Below are the code and all the weights of a small trained network. Each question names an input and a class and asks about switching units off, where a switched-off unit gives its printed mean instead of its output.

import numpy as np


def w(rows, s, z=0):
    codes = np.array(rows[::2]) - 128.0
    scale = np.full(codes.shape[1], s)
    scale[-1] = z or s
    return codes * scale


def norm(h):
    return h / np.sqrt((h * h).mean(-1, keepdims=True) + 1e-5)


def f(y):
    return np.maximum(y, 0)


def log_softmax(a):
    a = a - a.max(-1, keepdims=True)
    return a - np.log(np.exp(a).sum(-1, keepdims=True))


def net(x, mask):
    res = np.array(x, float).reshape(1, 6) / 4 @ E
    u = 0
    for l in range(4):
        y = f(norm(res) @ A[l][:, :-1].T + A[l][:, -1])
        res = res + np.where(mask[u : u + 4], y, B[l][:, -1]) @ B[l][:, :-1]
        u += 4
    return log_softmax(norm(res)[-1] @ U[:, :-1].T + U[:, -1])


A, B = {}, {}
E = w([
[131,123,126,125],'x0',
[181,187,107,6],'x1',
[126,130,126,128],'x2',
[61,76,102,231],'x3',
[4,61,166,100],'x4',
[127,129,128,128],'x5',
],0.0043)
A[0] = w([
[143,163,132,128,55],'0.n0',
[103,132,126,254,108],'0.n1',
[64,113,131,128,2],'0.n2',
[83,130,160,78,24],'0.n3',
],0.0063,0.0025)
B[0] = w([
[159,129,112,117,139],'0.n0',
[162,31,83,54,251],'0.n1',
[60,136,214,159,161],'0.n2',
[2,227,63,23,169],'0.n3',
],0.0052,0.0036)
A[1] = w([
[26,215,57,87,253],'1.n0',
[5,106,179,53,126],'1.n1',
[54,55,158,201,98],'1.n2',
[199,4,126,122,53],'1.n3',
],0.0029,0.0032)
B[1] = w([
[222,50,244,168,252],'1.n0',
[16,165,188,78,208],'1.n1',
[176,3,205,135,175],'1.n2',
[176,221,83,59,150],'1.n3',
],0.0037)
A[2] = w([
[203,134,121,110,148],'2.n0',
[85,77,148,82,253],'2.n1',
[96,128,104,234,45],'2.n2',
[131,110,2,113,66],'2.n3',
],0.0071,0.0016)
B[2] = w([
[111,203,125,239,214],'2.n0',
[99,214,206,177,255],'2.n1',
[207,51,61,2,158],'2.n2',
[76,162,26,212,166],'2.n3',
],0.006,0.0045)
A[3] = w([
[206,120,69,63,102],'3.n0',
[108,131,144,178,224],'3.n1',
[194,50,132,127,152],'3.n2',
[153,149,175,3,4],'3.n3',
],0.0069,0.0029)
B[3] = w([
[170,2,186,107,169],'3.n0',
[170,170,119,156,252],'3.n1',
[115,217,106,71,172],'3.n2',
[46,84,48,136,196],'3.n3',
],0.0078,0.0035)
U = w([
[194,179,81,196,253],'0',
[65,158,221,139,100],'1',
[254,151,126,51,101],'2',
[78,154,113,14,122],'3',
[172,50,5,164,52],'4',
[76,34,142,172,69],'5',
],0.016,0.0029)

Each question gives the input, the list of numbers given to net, and the class t.
The units are the neurons (one row each of A and B). Each row of codes is followed by its name. A weight is (code - 128) times the scale printed after its matrix; where a second scale follows, it is the last column's (A, B and U).
mask holds one flag per neuron, layer by layer. A switched-off neuron (its flag False) gives its mean, the last column of its row in B, instead of its output. The means were averaged over made-up inputs and are rounded, as every weight is.
A unit's drop is (log p(t) with every unit on - log p(t) with that unit switched off) / (log p(t) with every unit on - log p(t) with every unit switched off).
The circuit of an input: a set's keep is (log p(t) with only the set's units on - log p(t) with every unit switched off) / (log p(t) with every unit on - log p(t) with every unit switched off). Starting from the 12 units with the biggest drops (on a tie, the unit counted first), units are removed one at a time, each time the one whose removal leaves the highest keep (on an exact tie, the one counted first), for as long as the keep stays at least 0.8.
units of the circuit, in order: the units of the circuit, biggest drop first
k most important neurons: the k neurons with the biggest drops, biggest first
k most important neurons of layer l: the k neurons of layer l with the biggest drops, biggest first
drop when u is switched off: that unit's drop, to one decimal
input [1,5,6,1,-3,-1], class 0: units of the circuit, in order => (2.n0)
input [3,8,-3,3,-2,1], class 0: 2 most important neurons => (2.n0 2.n2)
input [0,0,1,6,-7,6], class 4: units of the circuit, in order => (2.n1 2.n2)
input [-6,-2,7,4,-7,-5], class 4: units of the circuit, in order => (2.n1 2.n2)
input [3,-4,-3,1,-4,-5], class 4: 2 most important neurons => (2.n1 1.n0)
input [-4,-8,1,3,0,-8], class 4: 2 most important neurons of layer 1 => (1.n1 1.n0)
input [7,6,7,2,8,-8], class 1: 3 most important neurons => (2.n1 0.n1 1.n0)
input [2,8,-5,4,2,-6], class 1: 3 most important neurons => (2.n1 1.n0 0.n1)
input [6,8,-7,3,8,-4], class 1: 3 most important neurons => (2.n1 0.n1 1.n0)
input [-6,0,-1,6,0,-6], class 4: 2 most important neurons of layer 1 => (1.n1 1.n0)
input [7,-5,-5,0,-1,7], class 0: 2 most important neurons of layer 2 => (2.n2 2.n1)
input [-5,-2,1,-7,1,-7], class 1: 2 most important neurons of layer 2 => (2.n2 2.n3)
input [-4,0,3,-6,1,3], class 1: 2 most important neurons of layer 2 => (2.n2 2.n0)
input [2,-1,3,3,-1,-8], class 4: units of the circuit, in order => (0.n1)
input [2,0,-1,-5,-1,-2], class 0: drop when 1.n1 is switched off => -0.1
input [-6,-5,1,7,-5,-1], class 4: drop when 3.n2 is switched off => 0.0
input [-7,-6,4,2,-6,5], class 4: drop when 2.n2 is switched off => 0.2
input [7,0,-2,4,-2,-5], class 4: drop when 3.n2 is switched off => 0.1
